Here is a tiny trained network, its code and every weight. The questions are about switching its units off for an input and a class, where a switched-off unit gives its printed mean instead of its output.

import numpy as np


def w(rows, s, z=0):
    codes = np.array(rows[::2]) - 128.0
    scale = np.full(codes.shape[1], s)
    scale[-1] = z or s
    return codes * scale


def norm(h):
    return h / np.sqrt((h * h).mean(-1, keepdims=True) + 1e-5)


def f(y):
    return y / 2 * (1 + np.tanh(0.7978845608 * (y + 0.044715 * y**3)))


def log_softmax(a):
    a = a - a.max(-1, keepdims=True)
    return a - np.log(np.exp(a).sum(-1, keepdims=True))


def net(x, mask):
    res = np.array(x, float).reshape(1, 2) / 4 @ E
    u = 0
    for l in range(2):
        y = f(norm(res) @ A[l][:, :-1].T + A[l][:, -1])
        res = res + np.where(mask[u : u + 8], y, B[l][:, -1]) @ B[l][:, :-1]
        u += 8
    return log_softmax(norm(res)[-1] @ U[:, :-1].T + U[:, -1])


A, B = {}, {}
E = w([
[106,188,90,178,180,157,138,68],'x0',
[50,78,70,94,120,197,229,254],'x1',
],0.004)
A[0] = w([
[204,84,143,104,96,122,99,148,90],'L0N1',
[136,227,121,147,158,108,62,11,34],'L0N2',
[99,110,140,81,111,181,115,134,48],'L0N3',
[176,200,91,112,125,151,115,95,234],'L0N4',
[139,119,110,168,136,174,101,120,107],'L0N5',
[127,147,126,173,184,118,125,49,142],'L0N6',
[112,150,153,146,165,104,151,99,2],'L0N7',
[165,137,159,121,112,161,69,131,117],'L0N8',
],0.011,0.004)
B[0] = w([
[147,173,175,139,57,180,104,166,171],'L0N1',
[99,146,87,129,255,109,159,164,249],'L0N2',
[127,155,108,104,137,108,157,71,144],'L0N3',
[135,123,117,115,60,118,113,135,182],'L0N4',
[203,90,174,137,88,99,129,142,134],'L0N5',
[133,184,93,149,151,199,99,79,201],'L0N6',
[152,103,199,202,182,176,93,55,133],'L0N7',
[190,25,177,191,85,122,117,122,153],'L0N8',
],0.0097,0.012)
A[1] = w([
[131,176,137,61,120,142,171,152,119],'L1N1',
[54,50,140,156,97,180,134,117,172],'L1N2',
[64,24,72,78,212,36,198,133,47],'L1N3',
[144,133,143,126,103,142,113,2,3],'L1N4',
[169,45,223,238,106,90,78,178,10],'L1N5',
[89,86,104,168,195,42,113,52,86],'L1N6',
[122,162,83,129,78,174,157,35,26],'L1N7',
[199,67,232,188,72,121,77,118,76],'L1N8',
],0.0098,0.0046)
B[1] = w([
[109,117,142,215,135,119,146,125,218],'L1N1',
[200,216,95,63,120,130,63,104,167],'L1N2',
[112,28,216,113,215,53,143,58,253],'L1N3',
[33,146,192,106,88,108,123,147,114],'L1N4',
[183,120,236,1,30,177,138,203,202],'L1N5',
[120,214,37,160,196,199,74,51,181],'L1N6',
[89,74,134,18,95,49,92,95,130],'L1N7',
[127,53,146,7,215,128,100,101,217],'L1N8',
],0.0096,0.0063)
U = w([
[208,209,18,216,26,87,80,87,37],'0',
[198,209,45,191,245,215,34,34,227],'1',
[93,178,181,241,9,164,205,202,189],'2',
[209,87,67,144,92,152,176,111,2],'3',
[226,118,251,26,76,216,72,199,157],'4',
[204,176,122,126,90,134,196,79,2],'5',
[67,143,63,36,49,75,59,30,180],'6',
[63,17,194,161,198,22,220,53,166],'7',
],0.014,0.0093)

Each question gives the input, the list of numbers given to net, and the class t.
The units are the neurons (one row each of A and B). Each row of codes is followed by its name. A weight is (code - 128) times the scale printed after its matrix; where a second scale follows, it is the last column's (A, B and U).
mask holds one flag per neuron, layer by layer. A switched-off neuron (its flag False) gives its mean, the last column of its row in B, instead of its output. The means were averaged over made-up inputs and are rounded, as every weight is.
A unit's drop is (log p(t) with every unit on - log p(t) with that unit switched off) / (log p(t) with every unit on - log p(t) with every unit switched off).
The circuit of an input: a set's keep is (log p(t) with only the set's units on - log p(t) with every unit switched off) / (log p(t) with every unit on - log p(t) with every unit switched off). Starting from the 12 units with the biggest drops (on a tie, the unit counted first), units are removed one at a time, each time the one whose removal leaves the highest keep (on an exact tie, the one counted first), for as long as the keep stays at least 0.8.
circuit, biggest first: the units of the circuit, biggest drop first
k most important neurons: the k neurons with the biggest drops, biggest first
k most important neurons of layer l: the k neurons of layer l with the biggest drops, biggest first
drop of u: that unit's drop, to one decimal
input [-3,1], class 2: 4 most important neurons -> L0N8, L0N5, L1N3, L0N3
input [6,6], class 7: circuit, biggest first -> L0N6
input [-1,3], class 7: 2 most important neurons -> L0N1, L0N6
input [-4,2], class 2: 2 most important neurons -> L0N8, L0N2
input [-8,7], class 7: 4 most important neurons of layer 0 -> L0N6, L0N4, L0N3, L0N1
input [-6,2], class 2: 3 most important neurons -> L0N8, L0N5, L0N3
input [-7,4], class 2: 3 most important neurons -> L0N2, L0N8, L1N3
input [-8,3], class 2: 4 most important neurons -> L0N8, L0N2, L0N3, L0N5
input [-1,1], class 7: 4 most important neurons -> L0N8, L0N3, L0N6, L0N4
input [4,3], class 6: 2 most important neurons of layer 0 -> L0N2, L0N1
input [0,2], class 7: 2 most important neurons of layer 0 -> L0N6, L0N1
input [3,1], class 6: 3 most important neurons -> L0N2, L1N7, L1N3
input [7,6], class 7: 4 most important neurons of layer 0 -> L0N1, L0N6, L0N8, L0N4
input [-6,1], class 4: circuit, biggest first -> L0N2
input [5,4], class 7: 4 most important neurons -> L0N1, L0N8, L0N4, L0N6
input [-6,4], class 2: 3 most important neurons of layer 0 -> L0N2, L0N8, L0N6
input [4,8], class 7: drop of L0N1 -> 2.9
input [-8,5], class 2: drop of L0N8 -> 0.4
input [-3,4], class 7: drop of L0N6 -> 4.6
input [7,8], class 7: drop of L0N1 -> 3.4
